Below is a small trained network, with its code and all its weights. Each question gives an input and a class and asks what happens when units are switched off, that is, made to give their printed mean instead of their output.

import numpy as np


def w(rows, s, z=0):
    codes = np.array(rows[::2]) - 128.0
    scale = np.full(codes.shape[1], s)
    scale[-1] = z or s
    return codes * scale


def f(y):
    return y / 2 * (1 + np.tanh(0.7978845608 * (y + 0.044715 * y**3)))


def log_softmax(a):
    a = a - a.max(-1, keepdims=True)
    return a - np.log(np.exp(a).sum(-1, keepdims=True))


def net(x, mask):
    res = np.array(x, float).reshape(1, 8) / 4 @ E
    y = f(res @ A[0][:, :-1].T + A[0][:, -1])
    res = res + np.where(mask, y, B[0][:, -1]) @ B[0][:, :-1]
    return log_softmax(res[-1] @ U[:, :-1].T + U[:, -1])


A, B = {}, {}
E = w([
[108,95,140,252,75,158,97],'x0',
[228,166,52,156,81,144,195],'x1',
[177,14,101,122,182,172,148],'x2',
[127,129,128,124,124,131,125],'x3',
[130,129,130,133,132,122,129],'x4',
[179,147,239,122,127,183,174],'x5',
[129,129,129,130,130,127,127],'x6',
[209,81,158,97,84,60,75],'x7',
],0.011)
A[0] = w([
[158,29,94,118,171,199,171,28],'N0',
[144,205,103,120,47,130,142,90],'N1',
[82,117,17,147,126,66,78,44],'N2',
[98,89,154,248,64,144,123,56],'N3',
[170,59,105,133,185,187,136,1],'N4',
[138,157,127,57,160,96,157,67],'N5',
[69,142,100,166,150,186,178,100],'N6',
[160,136,223,147,131,174,167,52],'N7',
[137,192,214,128,102,147,143,108],'N8',
[109,160,110,131,114,98,110,37],'N9',
[219,158,66,156,128,178,156,39],'N10',
[88,143,109,132,181,208,153,52],'N11',
[161,125,197,116,133,178,139,37],'N12',
[115,159,120,15,172,106,182,21],'N13',
[149,136,86,106,54,174,170,89],'N14',
[78,93,182,105,160,137,74,71],'N15',
[39,102,196,103,144,137,84,76],'N16',
[179,137,165,120,80,55,65,99],'N17',
[66,228,114,138,170,169,145,113],'N18',
],0.011,0.0062)
B[0] = w([
[39,181,180,147,90,73,87,239],'N0',
[106,186,177,180,174,72,149,199],'N1',
[61,67,94,69,132,200,254,244],'N2',
[171,186,57,113,187,230,10,243],'N3',
[36,205,202,114,74,107,113,204],'N4',
[157,165,110,105,148,211,66,196],'N5',
[195,73,199,66,87,95,96,207],'N6',
[62,55,32,88,130,162,175,217],'N7',
[26,91,68,100,113,131,157,212],'N8',
[67,150,140,115,131,156,141,144],'N9',
[184,146,103,179,172,68,177,213],'N10',
[214,91,155,74,108,123,141,188],'N11',
[89,99,70,82,150,150,187,190],'N12',
[151,152,80,156,159,213,45,225],'N13',
[168,121,98,163,171,71,141,182],'N14',
[199,157,104,207,154,83,188,232],'N15',
[186,201,119,182,202,27,197,254],'N16',
[144,57,219,94,80,100,88,231],'N17',
[142,68,210,127,66,98,89,228],'N18',
],0.0095,0.0092)
U = w([
[204,143,122,195,205,57,217,78],'0',
[73,54,83,80,148,167,237,123],'1',
[179,153,104,131,177,206,52,119],'2',
[44,191,188,145,102,74,127,254],'3',
[228,9,195,89,93,81,113,72],'4',
],0.011,0.0065)

Each question gives the input, the list of numbers given to net, and the class t.
The units are the neurons (one row each of A and B). Each row of codes is followed by its name. A weight is (code - 128) times the scale printed after its matrix; where a second scale follows, it is the last column's (A, B and U).
mask holds one flag per neuron, in row order. A switched-off neuron (its flag False) gives its mean, the last column of its row in B, instead of its output. The means were averaged over made-up inputs and are rounded, as every weight is.
A unit's drop is (log p(t) with every unit on - log p(t) with that unit switched off) / (log p(t) with every unit on - log p(t) with every unit switched off).
The circuit of an input: a set's keep is (log p(t) with only the set's units on - log p(t) with every unit switched off) / (log p(t) with every unit on - log p(t) with every unit switched off). Starting from the 12 units with the biggest drops (on a tie, the unit counted first), units are removed one at a time, each time the one whose removal leaves the highest keep (on an exact tie, the one counted first), for as long as the keep stays at least 0.8.
units of the circuit, in order: the units of the circuit, biggest drop first
most important unit: the unit with the biggest drop
top k neurons: the k neurons with the biggest drops, biggest first
drop when u is switched off: that unit's drop, to one decimal
input [2,-6,-5,5,2,6,1,1], class 0: most important unit	N16
input [2,-1,8,3,2,7,-7,-2], class 3: top 4 neurons	N0; N4; N2; N8
input [0,5,7,8,6,5,-3,6], class 3: top 2 neurons	N0; N4
input [-4,-5,1,-6,6,-5,4,2], class 0: top 3 neurons	N16; N15; N7
input [8,3,-3,-4,5,3,-8,8], class 2: top 3 neurons	N3; N18; N6
input [-6,-1,5,6,0,-2,-7,-7], class 4: units of the circuit, in order	N11; N6
input [-6,-5,4,5,3,-3,-4,-8], class 4: units of the circuit, in order	N18; N6
input [8,1,5,4,-2,7,6,-7], class 2: top 2 neurons	N3; N2
input [-8,7,0,-8,-7,-4,0,8], class 2: top 3 neurons	N13; N5; N16
input [4,6,-6,0,-1,-8,5,-1], class 1: top 2 neurons	N2; N16
input [-2,-7,7,-7,8,4,3,-5], class 0: top 3 neurons	N16; N15; N11
input [-4,-8,8,0,4,3,-8,4], class 0: top 2 neurons	N15; N16
input [-1,2,-4,5,-5,-6,2,-7], class 4: top 2 neurons	N18; N6
input [-3,-5,-5,5,2,-6,-2,-7], class 4: most important unit	N18
input [3,-1,-2,6,3,1,4,-1], class 2: units of the circuit, in order	N0; N3
input [-5,-7,8,8,7,1,0,0], class 3: top 2 neurons	N0; N4
input [-3,-3,-4,1,6,-5,-3,-4], class 1: top 2 neurons	N2; N0
input [1,6,7,-8,-5,-6,-5,-4], class 3: top 3 neurons	N0; N4; N16
input [1,1,6,5,-7,2,2,-5], class 3: top 3 neurons	N0; N4; N17
input [-6,-7,7,-7,-4,0,6,-7], class 0: most important unit	N16
input [2,0,8,5,7,-7,-8,-1], class 3: drop when N4 is switched off	0.9
input [-1,2,-3,-8,2,-3,-8,3], class 1: drop when N0 is switched off	1.7
input [8,2,6,-3,-8,0,-3,0], class 2: drop when N15 is switched off	0.0
input [8,-4,-1,8,0,8,3,7], class 1: drop when N7 is switched off	0.6
